Below are the code and all the weights of a small trained network. Each question names an input and a class and asks about switching units off, where a switched-off unit gives its printed mean instead of its output.

import numpy as np


def w(rows, s, z=0):
    codes = np.array(rows[::2]) - 128.0
    scale = np.full(codes.shape[1], s)
    scale[-1] = z or s
    return codes * scale


def f(y):
    return y / 2 * (1 + np.tanh(0.7978845608 * (y + 0.044715 * y**3)))


def log_softmax(a):
    a = a - a.max(-1, keepdims=True)
    return a - np.log(np.exp(a).sum(-1, keepdims=True))


def net(x, mask):
    res = np.array(x, float).reshape(1, 6) / 4 @ E
    y = f(res @ A[0][:, :-1].T + A[0][:, -1])
    res = res + np.where(mask, y, B[0][:, -1]) @ B[0][:, :-1]
    return log_softmax(res[-1] @ U[:, :-1].T + U[:, -1])


A, B = {}, {}
E = w([
[128,128,128],'x0',
[128,128,128],'x1',
[110,219,174],'x2',
[6,118,110],'x3',
[141,192,32],'x4',
[129,128,128],'x5',
],0.014)
A[0] = w([
[163,106,117,125],'neuron 0',
[173,179,162,111],'neuron 1',
[163,135,249,254],'neuron 2',
[137,155,224,154],'neuron 3',
[139,201,138,96],'neuron 4',
[108,138,193,120],'neuron 5',
[202,104,153,154],'neuron 6',
[145,105,140,153],'neuron 7',
[72,63,64,112],'neuron 8',
[168,198,104,109],'neuron 9',
[79,63,145,152],'neuron 10',
[187,52,88,202],'neuron 11',
[103,134,81,150],'neuron 12',
[142,154,82,144],'neuron 13',
[175,184,131,87],'neuron 14',
[145,171,50,170],'neuron 15',
[33,174,155,57],'neuron 16',
[163,107,129,149],'neuron 17',
[191,98,113,159],'neuron 18',
[112,118,60,128],'neuron 19',
[71,188,165,53],'neuron 20',
[148,62,124,212],'neuron 21',
[103,161,141,151],'neuron 22',
[167,112,128,125],'neuron 23',
[147,158,160,149],'neuron 24',
[172,102,122,147],'neuron 25',
[116,168,20,95],'neuron 26',
[179,97,92,88],'neuron 27',
[129,175,57,162],'neuron 28',
[120,122,65,131],'neuron 29',
],0.02,0.0068)
B[0] = w([
[110,154,98,165],'neuron 0',
[170,77,237,185],'neuron 1',
[134,36,128,254],'neuron 2',
[162,53,121,205],'neuron 3',
[125,164,175,181],'neuron 4',
[106,89,75,178],'neuron 5',
[128,91,73,218],'neuron 6',
[104,125,112,160],'neuron 7',
[177,88,236,223],'neuron 8',
[126,200,198,199],'neuron 9',
[43,149,230,217],'neuron 10',
[81,159,83,244],'neuron 11',
[173,107,138,176],'neuron 12',
[179,184,129,182],'neuron 13',
[143,175,234,183],'neuron 14',
[200,204,141,224],'neuron 15',
[74,150,65,209],'neuron 16',
[79,108,77,170],'neuron 17',
[88,169,53,204],'neuron 18',
[218,92,142,186],'neuron 19',
[105,143,1,183],'neuron 20',
[82,134,137,215],'neuron 21',
[158,115,75,162],'neuron 22',
[93,127,107,167],'neuron 23',
[157,94,159,162],'neuron 24',
[91,127,73,181],'neuron 25',
[220,142,66,231],'neuron 26',
[139,178,86,184],'neuron 27',
[194,175,104,217],'neuron 28',
[233,110,135,181],'neuron 29',
],0.0096,0.017)
U = w([
[59,86,109,153],'0',
[196,58,167,224],'1',
[135,168,98,93],'2',
[144,155,225,1],'3',
[64,130,249,169],'4',
],0.019,0.0036)

Each question gives the input, the list of numbers given to net, and the class t.
The units are the neurons (one row each of A and B). Each row of codes is followed by its name. A weight is (code - 128) times the scale printed after its matrix; where a second scale follows, it is the last column's (A, B and U).
mask holds one flag per neuron, in row order. A switched-off neuron (its flag False) gives its mean, the last column of its row in B, instead of its output. The means were averaged over made-up inputs and are rounded, as every weight is.
A unit's drop is (log p(t) with every unit on - log p(t) with that unit switched off) / (log p(t) with every unit on - log p(t) with every unit switched off).
The circuit of an input: a set's keep is (log p(t) with only the set's units on - log p(t) with every unit switched off) / (log p(t) with every unit on - log p(t) with every unit switched off). Starting from the 12 units with the biggest drops (on a tie, the unit counted first), units are removed one at a time, each time the one whose removal leaves the highest keep (on an exact tie, the one counted first), for as long as the keep stays at least 0.8.
circuit, biggest first: the units of the circuit, biggest drop first
top k neurons: the k neurons with the biggest drops, biggest first
drop when u is switched off: that unit's drop, to one decimal
input [2,4,8,-1,0,8], class 1: circuit, biggest first : (neuron 3)
input [-3,-5,1,7,-1,-8], class 0: top 2 neurons : (neuron 20; neuron 16)
input [1,5,8,1,-1,-2], class 0: top 3 neurons : (neuron 20; neuron 16; neuron 8)
input [-5,-2,-6,1,8,-5], class 1: top 2 neurons : (neuron 8; neuron 19)
input [4,7,1,-7,7,-6], class 3: top 3 neurons : (neuron 14; neuron 1; neuron 9)
input [1,3,7,1,-7,3], class 0: top 2 neurons : (neuron 20; neuron 16)
input [-2,-7,0,5,3,3], class 1: top 2 neurons : (neuron 8; neuron 11)
input [3,6,7,1,-1,-8], class 0: top 3 neurons : (neuron 20; neuron 16; neuron 8)
input [-8,-6,2,7,-5,-1], class 0: drop when neuron 20 is switched off : 0.4
input [4,5,1,-4,1,3], class 3: drop when neuron 9 is switched off : 0.1
input [4,8,-8,8,-1,-2], class 4: drop when neuron 10 is switched off : 0.8
input [4,4,1,2,-8,1], class 0: drop when neuron 5 is switched off : 0.3
